Below is a small trained network, with its code and all its weights. Each question gives an input and a class and asks what happens when units are switched off, that is, made to give their printed mean instead of their output.

import numpy as np


def w(rows, s, z=0):
    codes = np.array(rows[::2]) - 128.0
    scale = np.full(codes.shape[1], s)
    scale[-1] = z or s
    return codes * scale


def f(y):
    return y / 2 * (1 + np.tanh(0.7978845608 * (y + 0.044715 * y**3)))


def log_softmax(a):
    a = a - a.max(-1, keepdims=True)
    return a - np.log(np.exp(a).sum(-1, keepdims=True))


def net(x, mask):
    res = np.array(x, float).reshape(1, 4) / 4 @ E
    y = f(res @ A[0][:, :-1].T + A[0][:, -1])
    res = res + np.where(mask, y, B[0][:, -1]) @ B[0][:, :-1]
    return log_softmax(res[-1] @ U[:, :-1].T + U[:, -1])


A, B = {}, {}
E = w([
[156,113,2,96,107,88,89,206,42],'x0',
[158,148,155,118,142,129,116,147,123],'x1',
[253,92,89,30,68,187,107,102,190],'x2',
[204,200,88,152,165,179,222,62,91],'x3',
],0.0079)
A[0] = w([
[176,58,36,99,77,115,116,164,47,166],'n0',
[114,108,74,104,140,75,147,190,1,164],'n1',
[113,128,184,147,106,194,156,98,229,155],'n2',
[219,92,89,113,49,148,83,102,238,8],'n3',
[108,140,184,126,113,170,148,113,230,135],'n4',
[182,199,81,144,174,197,227,76,96,43],'n5',
[87,77,160,100,87,76,30,201,244,34],'n6',
[189,75,96,67,99,200,118,125,196,13],'n7',
[101,92,174,186,186,124,160,85,204,156],'n8',
[124,175,83,144,101,123,70,144,67,135],'n9',
[159,104,52,129,89,125,100,173,76,92],'n10',
],0.0065,0.0012)
B[0] = w([
[142,167,174,51,101,150,146,49,197,248],'n0',
[107,175,232,119,109,179,121,114,186,245],'n1',
[192,176,139,84,71,184,150,86,100,232],'n2',
[39,177,141,211,203,103,35,123,217,228],'n3',
[206,120,114,100,107,188,166,80,140,216],'n4',
[185,36,17,107,138,55,175,180,21,252],'n5',
[203,61,33,47,109,76,183,157,2,254],'n6',
[43,137,133,253,240,45,90,156,163,213],'n7',
[99,127,185,104,125,185,76,140,180,228],'n8',
[79,181,152,112,95,175,83,100,137,176],'n9',
[193,140,152,100,79,181,115,103,145,206],'n10',
],0.0072,0.0055)
U = w([
[153,174,152,96,52,255,116,97,159,74],'0',
[166,35,51,102,103,79,138,147,50,10],'1',
[44,173,144,210,185,101,88,134,157,255],'2',
],0.012,0.00091)

Each question gives the input, the list of numbers given to net, and the class t.
The units are the neurons (one row each of A and B). Each row of codes is followed by its name. A weight is (code - 128) times the scale printed after its matrix; where a second scale follows, it is the last column's (A, B and U).
mask holds one flag per neuron, in row order. A switched-off neuron (its flag False) gives its mean, the last column of its row in B, instead of its output. The means were averaged over made-up inputs and are rounded, as every weight is.
A unit's drop is (log p(t) with every unit on - log p(t) with that unit switched off) / (log p(t) with every unit on - log p(t) with every unit switched off).
The circuit of an input: a set's keep is (log p(t) with only the set's units on - log p(t) with every unit switched off) / (log p(t) with every unit on - log p(t) with every unit switched off). Starting from all 11 units, units are removed one at a time, each time the one whose removal leaves the highest keep (on an exact tie, the one counted first), for as long as the keep stays at least 0.8.
units of the circuit, in order: the units of the circuit, biggest drop first
k most important neurons: the k neurons with the biggest drops, biggest first
drop when u is switched off: that unit's drop, to one decimal
input [6,8,-5,6], class 0: 2 most important neurons	(n1; n6)
input [1,-8,4,7], class 1: units of the circuit, in order	(n5)
input [-2,-8,5,2], class 2: units of the circuit, in order	(n7; n3)
input [-5,-7,6,4], class 2: units of the circuit, in order	(n7; n3)
input [1,2,-2,-4], class 1: 3 most important neurons	(n3; n6; n7)
input [-1,-8,-2,3], class 1: units of the circuit, in order	(n3; n1)
input [-4,-5,8,-2], class 2: 2 most important neurons	(n7; n3)
input [3,-7,2,-1], class 0: 3 most important neurons	(n5; n0; n10)
input [6,-5,6,1], class 0: 2 most important neurons	(n0; n10)
input [5,0,7,5], class 2: 3 most important neurons	(n7; n3; n6)
input [2,3,6,1], class 2: 2 most important neurons	(n7; n3)
input [-3,-7,-3,-6], class 1: drop when n6 is switched off	0.3
input [-4,-5,6,-4], class 2: drop when n3 is switched off	0.6
input [5,-5,-1,-4], class 0: drop when n5 is switched off	0.3
input [-1,-5,4,-7], class 1: units of the circuit, in order	(n6)
